Below is a small trained network, with its code and all its weights. Each question gives an input and a class and asks what happens when units are switched off, that is, made to give their printed mean instead of their output.

import numpy as np


def w(rows, s, z=0):
    codes = np.array(rows[::2]) - 128.0
    scale = np.full(codes.shape[1], s)
    scale[-1] = z or s
    return codes * scale


def norm(h):
    return h / np.sqrt((h * h).mean(-1, keepdims=True) + 1e-5)


def f(y):
    return y / 2 * (1 + np.tanh(0.7978845608 * (y + 0.044715 * y**3)))


def log_softmax(a):
    a = a - a.max(-1, keepdims=True)
    return a - np.log(np.exp(a).sum(-1, keepdims=True))


def net(x, mask):
    res = np.array(x, float).reshape(1, 5) / 4 @ E
    u = 0
    for l in range(3):
        y = f(norm(res) @ A[l][:, :-1].T + A[l][:, -1])
        res = res + np.where(mask[u : u + 5], y, B[l][:, -1]) @ B[l][:, :-1]
        u += 5
    return log_softmax(norm(res)[-1] @ U[:, :-1].T + U[:, -1])


A, B = {}, {}
E = w([
[164,106,107,143,69,138],'x0',
[128,86,107,242,177,126],'x1',
[89,120,122,129,113,149],'x2',
[183,250,98,181,124,213],'x3',
[133,105,205,131,124,159],'x4',
],0.011)
A[0] = w([
[139,135,97,42,109,136,23],'L0N1',
[124,145,11,120,85,74,1],'L0N2',
[196,54,95,134,22,150,157],'L0N3',
[50,165,132,101,211,107,124],'L0N4',
[170,76,249,145,83,200,31],'L0N5',
],0.013,0.0031)
B[0] = w([
[78,155,192,104,67,104,185],'L0N1',
[58,183,100,96,238,51,212],'L0N2',
[170,71,208,117,190,209,255],'L0N3',
[172,89,159,115,181,171,221],'L0N4',
[37,225,52,109,213,5,237],'L0N5',
],0.014,0.0051)
A[1] = w([
[96,26,150,134,103,51,22],'L1N1',
[96,161,83,145,81,179,73],'L1N2',
[110,76,97,233,145,94,4],'L1N3',
[135,129,66,87,153,127,22],'L1N4',
[109,113,7,81,144,99,10],'L1N5',
],0.015,0.0021)
B[1] = w([
[186,202,1,134,153,171,254],'L1N1',
[193,138,102,124,137,166,154],'L1N2',
[82,121,247,117,28,54,245],'L1N3',
[136,124,178,122,180,74,157],'L1N4',
[59,182,96,97,156,77,196],'L1N5',
],0.014,0.0055)
A[2] = w([
[116,138,150,69,3,92,239],'L2N1',
[121,80,140,204,97,88,14],'L2N2',
[198,152,68,135,113,122,237],'L2N3',
[128,68,16,90,80,91,14],'L2N4',
[133,101,188,105,203,162,3],'L2N5',
],0.018,0.0013)
B[2] = w([
[116,41,171,154,4,56,211],'L2N1',
[147,88,217,38,16,112,191],'L2N2',
[129,98,25,151,88,162,198],'L2N3',
[142,214,141,217,89,203,181],'L2N4',
[154,4,163,152,173,188,254],'L2N5',
],0.013,0.0072)
U = w([
[75,186,161,84,239,35,3],'0',
[150,102,186,95,7,96,155],'1',
[205,178,51,149,102,194,181],'2',
[178,68,170,119,178,178,156],'3',
],0.011,0.0027)

Each question gives the input, the list of numbers given to net, and the class t.
The units are the neurons (one row each of A and B). Each row of codes is followed by its name. A weight is (code - 128) times the scale printed after its matrix; where a second scale follows, it is the last column's (A, B and U).
mask holds one flag per neuron, layer by layer. A switched-off neuron (its flag False) gives its mean, the last column of its row in B, instead of its output. The means were averaged over made-up inputs and are rounded, as every weight is.
A unit's drop is (log p(t) with every unit on - log p(t) with that unit switched off) / (log p(t) with every unit on - log p(t) with every unit switched off).
The circuit of an input: a set's keep is (log p(t) with only the set's units on - log p(t) with every unit switched off) / (log p(t) with every unit on - log p(t) with every unit switched off). Starting from the 12 units with the biggest drops (on a tie, the unit counted first), units are removed one at a time, each time the one whose removal leaves the highest keep (on an exact tie, the one counted first), for as long as the keep stays at least 0.8.
units of the circuit, in order: the units of the circuit, biggest drop first
top k neurons: the k neurons with the biggest drops, biggest first
k most important neurons of layer l: the k neurons of layer l with the biggest drops, biggest first
drop when u is switched off: that unit's drop, to one decimal
input [8,-6,-2,2,-7], class 3: top neuron : L0N3
input [-6,6,-6,-8,7], class 2: units of the circuit, in order : L1N1, L0N2, L0N3
input [2,7,-5,6,-4], class 1: units of the circuit, in order : L1N3, L1N1
input [-4,7,4,-3,-5], class 1: top 3 neurons : L1N3, L0N5, L0N3
input [-8,1,-3,-7,0], class 3: top 3 neurons : L0N4, L2N5, L0N1
input [-4,-7,-6,-1,-5], class 1: units of the circuit, in order : L0N1, L2N1
input [5,0,-7,-5,-4], class 2: top 4 neurons : L1N1, L0N5, L1N3, L0N4
input [7,-4,-6,-6,-1], class 3: top 2 neurons : L0N3, L1N3
input [-6,1,-4,5,-5], class 3: top 3 neurons : L0N5, L0N4, L1N1
input [-6,6,6,-7,4], class 2: top 4 neurons : L1N1, L0N3, L2N4, L0N2
input [-3,4,-1,-6,-1], class 2: top 2 neurons : L1N1, L0N3
input [1,7,-4,-7,1], class 1: top 4 neurons : L1N3, L2N2, L2N1, L0N1
input [7,-3,3,-1,-5], class 3: top 2 neurons : L0N3, L2N5
input [7,-3,2,-1,-2], class 3: units of the circuit, in order : L0N3
input [-7,-6,-6,6,2], class 3: 3 most important neurons of layer 1 : L1N3, L1N1, L1N5
input [1,4,1,2,-4], class 0: top 2 neurons : L0N2, L1N5
input [4,3,8,-4,2], class 2: top 2 neurons : L1N1, L0N2
input [-4,4,-6,4,1], class 1: top 2 neurons : L1N1, L0N3
input [-4,0,-7,6,5], class 2: 2 most important neurons of layer 0 : L0N3, L0N2
input [3,0,-1,1,-6], class 0: units of the circuit, in order : L0N2
input [4,-5,-6,4,-5], class 0: 2 most important neurons of layer 0 : L0N2, L0N4
input [5,-5,-7,-2,-6], class 0: drop when L0N4 is switched off : 0.2
input [2,6,-7,-7,0], class 2: drop when L2N3 is switched off : 0.2
input [-8,5,8,-5,-4], class 3: 2 most important neurons of layer 0 : L0N4, L0N5
input [7,0,-7,-4,1], class 3: drop when L0N3 is switched off : 2.6
